In the rows, 128 means zero.
Each row is followed by its class.
[164 103 119 139 126 112  91 103 142 139 153 131 130 130 166 134  89  60
 134 137 104 133 170 106 125 119 120 143 128 153 136 151 159 155 116 135
 124 131] : Ruk
[120  87 128  99 150 111 134 124 119 144 120 137 162 176  56  74 148 110
 156  75 135  79 186 145 111 117 117 132 177 147 101 121 149 135 139 144
 125 143] : raka
[133 143  86 164 148 108 144 124  68 127 127 155 118 109 143  75 109  83
 129 158 130 157 199 152 101 146 142 169 129 132  96 100 131 162  98 134
  59 101] : buz
[106  96  95 113 115 122 134 113  94 122 141 171 124 136 159  96  91  55
 132 109 145 112 211 116 136 129 153 168 137 160 112 142 151 156  99 106
  94 121] : Zuf
[158 107 104 117 143 143 122 106  91 107 136 157 133 125 167 120  75  67
 136 119 112 133 166 151 138 124 148 166 144 151 118 140 159 164 129 142
 130 117] : Rurer
[ 83 163  82 132 147  82 200  94 140 100  87  79 133 124 104  87  73  86
 173 122  96 139 180 171 120 161 165 138 131 141 145 144 133 145 146 141
 167 176] : lar
[ 98 113 122 139 160 125 123 124 129 118 127 115 145 161  75 159 141 131
 163 115 120  79 185 147 123 132 113 158 114 122 124 143 117 172 130 160
 136 150] : lar
[117 100 123 108 140 103 187 106 117  93 105  85  99 130 111  80  72 117
 143  84  97 141 146 170 118 158 165 123 169 145 128 145 153 163 132 150
 162 169] : Rurer
[ 99 107  89 134 132 103 193  95 114  90  97 125 149 109 126 130  80  82
 132  66  96 153 192 161  80 167 123 117 114 127 127 136 128 163 138 148
 147 147] : Ruk
[120 145 121 117 135 106 145  93 139 108 103  77 126 111 109 117  82  86
 112 108  97 151 217 141 111 136 194 110 126 132 126 125 154 177 124 119
 170 173] : kefin
[ 87 164  89 125 113 112 187 122 112 127 120 149 134 107 120 118  73  84
 138  65 146 168 198 160 128 172 159 133 123 151 162 127 118 154 128 137
 135 156] : Ruk
[150 133  65 111 110 124  96 109 121 119 150 169 159 126 113  88 112  73
 141  66 123 125 185 122 141 102 141 126 131 155 121 138 108 194 118 151
 110 149] : Ruk
[ 84  86  95 113 134 130 192  84  85 115  83  83 140 136 141 115  92  83
 140 103 106 143 179 156 112 152 181 145 121 120 125 159 128 164 127 147
 157 166] : kefin
[124 117 122 118 149 109 142 107 115 140 128 138 168 164 119  61 129  92
 122  55 163 111 204 143 100  99 137 134 165 110 117 115 162 114 139 118
 114 135] : kefin
[117 103 101 184 126 110  89 108  88 132 150 165 140 146 134 130 121  54
 131 152 113 101 209 114 114  97  85 167 159 136 147 134 147 173  88 145
 112 133] : mem
[ 96 180 110 137 130  90 166 108 116 125 107 119  92 124 150 105  95 135
 134 151  99 152 202 181 110 173 158 120 130 136 117 117 113 152 124 135
 145 159] : buz
[ 56 134  82 126 119 117 252 107 138  87  76  99 117 122 104 101  68  71
 166  94 103 175 210 171 107 165 139 138 129 136 143 125 148 139 143 110
 125 156] : fedak
[144 107  92 165 140 140  82 121  75 141 163 142 115 144 161 111  95  82
 148 130 129 128 161 122 157 123 149 152 111 139 115 137 123 196  81 153
 101 148] : kefin
[131  70  73 117 133 123 149 117 120 157 105 141 128 165 124 109 143 128
 169  81 129 112 158 146 104 105 140 145 157 119 103 146 126 143 148 136
 134 105] : lar
[ 86 107 100 150 145 107 195 127  83 107  82 105 127 118 119 119  81  89
 165 145 103 155 197 145 116 175 146 145 156 157 128 134 117 165 130 129
 146 148] : raka
[ 99 131 134 118 144 105 181 101 133 118 101  95 128 134  90  74  80  81
 182 116 116 141 184 174 139 167 174 147 144 156 122  98 160 126 132 138
 161 173] : raka
[114 106  94 122 126 121 124  96 107 112 132 183  96 132 127 115 118  73
 120  98 126 103 214 142 120 119 148 164 136 135 123 164 141 187  95 158
  91 124] : mem
[148 105 119 179 155 129 103  97 113 105 150 154 145  95 165  75 114  47
 131 133 158 134 121 107 152 125 154 139 113 132 107 126 153 172  92 107
 111  84] : raka
[166  99 128 167 129 107 111  99  93 139 137 135 163 119 159 112 104  91
 166 156 148 118 164 110 185 143 158 166 113 134 134 133 132 156 127 132
 131 120] : Ged
[134 114  83 145 114  90 143  96  82 138 122 155 158 134 143 105  89  54
 156 136 127 109 181 135 158 145 146 176 133 165 141 154 152 160 120 146
 110 121] : Ged
[134 138 113 161 143 129 163  93 155  90 106  86 163  65 137 145  92  78
 120 107  99 168 164 133 130 141 155  83  93 132 133 118 126 155 134 119
 159 152] : Ruk
[125  85  89 119 139 119 139  92 101 139 148 142 142 158 156 132 130  42
 129 154 114 114 140 161 119 119 104 199 143 145 133 167 122 169 108 184
  89 147] : Velup
[121 120 159 111 134 129 101 127 110 165 120 116 179 170 106  95 141 142
 149  88 165 107 163 117 137  98 116 147 183 125 110  95 125  85 144 138
 126 109] : Ged
[151 135 119  89 150 145  94 128 126 149 127 115 133 141 123 156 132 127
 111 106 117 106 138 136 133  87 137 112 163 145 108 106 118 121 123 139
 129 153] : Zuf
[143 135 123 171 113 119 108 102 113  78 170 139 181 134 113  62 108  55
 123 120 108  92 172 116 147 122 123 133 112 139 117 113 155 166 107 128
  96 143] : buz
[142  67  87 113 124 120 167 108  78 100 151 173 148 149 175  80 112  83
 127  95 124 114 202 134 124 148 128 135 133 149 105 156 117 177 140 151
  78 152] : raka
[123  80  95 157 143 125 125  92 115 110 146 138 134 122 175 120 112  72
 153 129 120 128 192 121 122 121 139 171 112 149 124 154 137 197 101 116
 116 117] : Ruk
[ 82 140  57 155 129  77 182 113 117 103  80 134 110  70 106  88  58  60
 148 150  87 157 174 143 131 175 138  98 130 158 138 157 155 184 104 103
 154 136] : fedak
[111  92 105 107 153 120 159 106 124 165 113  99 148 162  90 109 139  97
 150 112 140 117 170 174 118 120 123 139 164 122 113 116 159 122 129 140
 130 157] : Rurer
[147  82 102 103 155 116 124 104 126 141 136 149 130 154 158 133  97  86
 148 122 116 109 172 149 135 133 120 167 119 147 113 177 143 156 140 145
  81 133] : kefin
[153 140 110 155 139 121 112 121  99 163 146 159 141 133 155 139 110  73
 122 154 129 114 205 120 139 134 134 156 129 161 142 166 127 184 126 135
  98 110] : buz
[119 107  86 119 146 116 212  88 156 103  98 105 137 123 119 116  94  87
 155  95 102 153 174 187 125 147 141  98 126 120 114 131 147 144 155 126
 152 173] : Rurer
[108 120  93 112 117 120 201  93 118 111  90  62 124 134 139 113  73  86
 161  93 128 164 205 144 125 157 189 147 157 122 110 109 118 141 134 111
 138 175] : beri
[102 146  87 143 122 102 166  98 119 125  98  92 122 132 128 115  93  87
 159  93 112 140 200 169 117 140 160 145 140 156 130 116 132 143 115 138
 141 161] : Ruk
[138 126  94 123 139 131 150 132  81 125 135 171 136 118 130 112 121  86
 115 130 118 152 211 142 110 130 130 162 146 140 128 142  99 199 126 173
  61 134] : buz
[104 125 101 124 119  96 167  83 119 118  93  85 135  76 154  91  87  94
 136 134 105 168 131 149 132 138 182 123 147 158 126  99 129 143 117 111
 170 152] : Zuf
[143  80 115 117 148 118 179 143  93 127 116 147 184 142  82 115 140  88
 113  96 148 119 196 153 103 131 103 147 172 104 109 105 123 103 155 140
  93 146] : Velup
[ 74 112 109 122  97 153 193 123 120  90 122 126 145 151 105 106  94  62
 146  95 116 182 164 154 108 131 128 163 151 110 125  86 120 123 127 135
 142 158] : Velup
[160  99 119 144 146 123 137  97 108 123 115 142 124 145 176 137  95  82
 167 118  92 109 185 143 120 119 119 170 151 159 107 153 144 146 133 168
 116 123] : beri
[115 152 120  85 123 135  99 113 109 141 142 117 169 183 101  87 147 120
 125  79 156  92 165 130 134  80 147 156 173 134 111  92 133 115 118 134
 107 131] : Ged
[ 99 138  80 141 156 111 162 114 111 109 119 119 118 117 128 119  52  69
 162 133 100 165 149 168 136 176 147 118 142 149 127 107 128 173 111 129
 165 171] : raka
[121 135 110 129 150 137 112 135 113 144 169 129 162 169  83 112 157 103
 127 113 155 113  97 153 132 104  98 149 156 109 130  93 103 133 105 154
 113 163] : Velup
[112 124  82  99 153 126 211 106 110 101 114 119 139 132 117  90  75  88
 146  87 124 167 157 134  89 168 160 116 121  92 115 123 131 143 143 114
 151 157] : beri
[ 70 143  50 112 134 104 213  88 108 126  77  96 146  95 129  99  67  47
 137 125 100 162 216 179 121 167 150 107 130 148 128 125 146 148 123 125
 141 176] : fedak
[116 132  83 119 106 151 111 111 107  88 165 178 160 162 147 117 108  80
 153 117 118 111 134 118 170  97 132 165 134 141 141 140 118 174 112 130
 123 135] : Ged
[133 122 130 121 153 118 124 133 108 153 142 141 176 156  97 105 143 118
 139 101 167 101 176 105 116 112 114 136 172 111 128 116 131 125 135 113
 132 140] : beri
[125 104 127 110 115 133 117 137 139 130 125 122 130 178  65 120 158 117
 157 105 119  97 168 139 111  82 119 185 166 131 119 113 148 120 129 164
  93 131] : lar
[133 129  91  99 126 127 101  81 115  82 143 152 145 132 170  88  97  60
 140 110 123  84 191 134 168 109 161 162 118 163  91 138 127 155 110 127
  93 148] : Zuf
[ 98 147  94 118 165 102 195  92 135 120 101  85 135 106 135 113  88  85
 138 142  99 160 171 173 108 141 134 128 148 140 157 122 149 152 137 124
 152 170] : fedak
[131 138 145 111 160 130 114 129 109 175 139 117 115 168  98 100 150 129
 119  94 178  96 165 155 121 123 168 163 154 130 102 110 134 122 109 137
 122 120] : Velup
[111  84  93 108 116 103 136  96  89 123 146 173 148 158 145  45  98  44
 152 114 118  97 175 140 145 144 124 151 149 172 115 166 150 159 111 171
 102 159] : raka
[137  96 106 122  99 115 122 111 123 161 132 167 140 134 149  94 117  80
 170 119 139 102 194 140 189 129 147 167 127 170 126 172 129 139 136 180
  91 141] : lar
[104 114 127 105 125 120 125 103 110 177  99 124 145 179 125 133 154 104
 133 109 155 120 197 161  89 103  99 163 175 107 110 122 142  99 139 154
 134 118] : Rurer
[ 90 124 132 117 145 105 203 119 119 127 121  99 145 128 144  98  56  94
 134 107 126 168 156 156 120 164 147 137 153 140 166 122 162 109 150 105
 147 164] : kefin
[ 99 112  88 120 131 107 200 119 118  91 108  89 155 117  74 145  95 108
 137 109  87 157 169 162  90 154 151 138 139 115 157 100 131 175 148 138
 174 182] : lar
[ 89 125 108 128 123 125 187 100 115 111  98 112  90 131 147 101  85  77
 149 118 118 166 150 149 131 148 188 154 119 122 151 173 135 157 114 150
 139 156] : kefin
[109 121  95 155 130 107 176 108 128 102 137  97 152 123 155 144  71 101
 132  91 101 136 213 143 116 169 119 107 103 161 129 124 129 160 140 100
 126 164] : Ruk
[116 115 110  75 132 143  92  99 112  97 138 143 129 141 188 137  95  67
 127 138 112 100 215 118 153  96 152 175 160 165 113 163 110 169 112 133
 112 159] : Zuf
[138 126 105 153 114 103 124  99 122 124 132 149 125 109 138  92  90  67
 139 101 148 131 179 143 158 136 157 141 133 155 122 140 159 175 114 119
 127 112] : Rurer
[134  89 104  88 113 139 109  99  89 127 141 167 138 159 172 104 118  74
 134 120 119  77 170 139 166 126 155 155 143 176 106 174 135 156 119 159
 112 143] : raka
[ 93 100  93 117  97 124 205 107 114 106  95  84 133 128 147 118  97  99
 146 147  90 147 177 140 129 159 172 136 114 130 135 147 130 123 146 136
 149 175] : lar
[ 86 113  54 117 117 114 198 109 109 129 103 110 115 123 127  95 103  77
 153 152 104 160 154 151 125 145 132 139 133 143 141 144 135 155 114 125
 106 160] : fedak
[105 120 117  99 140 115 149 144  73 141 106 176 149 137  75 125 149 127
 116 120 133 123 204 142  89 127 121 155 155 122 117 113 138 135 122 163
 104 113] : Ged
[139 113 137 107 175 147 109 117 117 145 134 132 153 163 135  96 160 122
 138  99 160 115 148 136 119  90 132 133 179 113 107 112 111 127 136 144
 131 130] : raka
[140 106 122 126 134 138 131 120  99 136 129 125 165 139 105 133 170 104
 104  77 144 112 175 133  87  89 127 161 146 128 132 112 137 141 118 154
  90 120] : Ruk
[114 112  82 115 114  87 196  97 129  81  97  81 157 117 107  92  69  98
 154 105 102 153 180 144 144 169 152 119 134 132 109 110 118 145 150 114
 114 169] : Ged
[112 113  99 134 116  96 222 106 138 107  76  99 122 110 113 121 113 107
 144  81  96 163 191 173  92 144 143 124 142 140 136 128 129 132 147 150
 122 160] : Ruk
[115 162  98  91 123 119 124 125  92 144 136 144 138 173 123  86 118 125
 127  76 166 117 200 142 133 118 156 140 168 122 109 102 115 125 122 137
 105 144] : Ged
[124 159  87 145 136  81 179 121 121 116 117  89 113 124  98 111  64  94
 150 102 121 146 183 151 113 173 172 140 132 150 156 117 148 154 123 101
 141 164] : Ruk
[109  74  74 164 121 105 190 108 116 127 114 105 127 135 154  87 100 110
 167  85 109 155 216 142  97 142 135 114 136 145 102 112 134 153 125  98
 128 145] : Ruk
[123 145 128 114 162 112  83 136 136 172 143 155 145 145 113 123 153 129
 141 161 170 128 143 116 137  95 111 158 170 116 127 109 130 120 117 109
 112  99] : Ged
[ 82 170  86 132 147 130 184 100 120  96 124  98 128 111 151 122  45  71
 122 131  94 160 182 140 123 158 144 119 117 157 150 136 128 144 130 110
 126 159] : mem
[126 129  87 131 136 106  97  97 109 125 133 152 134 140 154 127 106  35
 128 159 121 106 203 147 130 118 129 188 150 153 105 153 129 168 100 140
 108 125] : Velup
[101 132  70 129  80 110 198 107 123 109 114 120 123 139 127 100  86  62
 142 104  99 160 195 145 116 145 138 114 142 134 112 107 142 130 113 133
 112 185] : beri
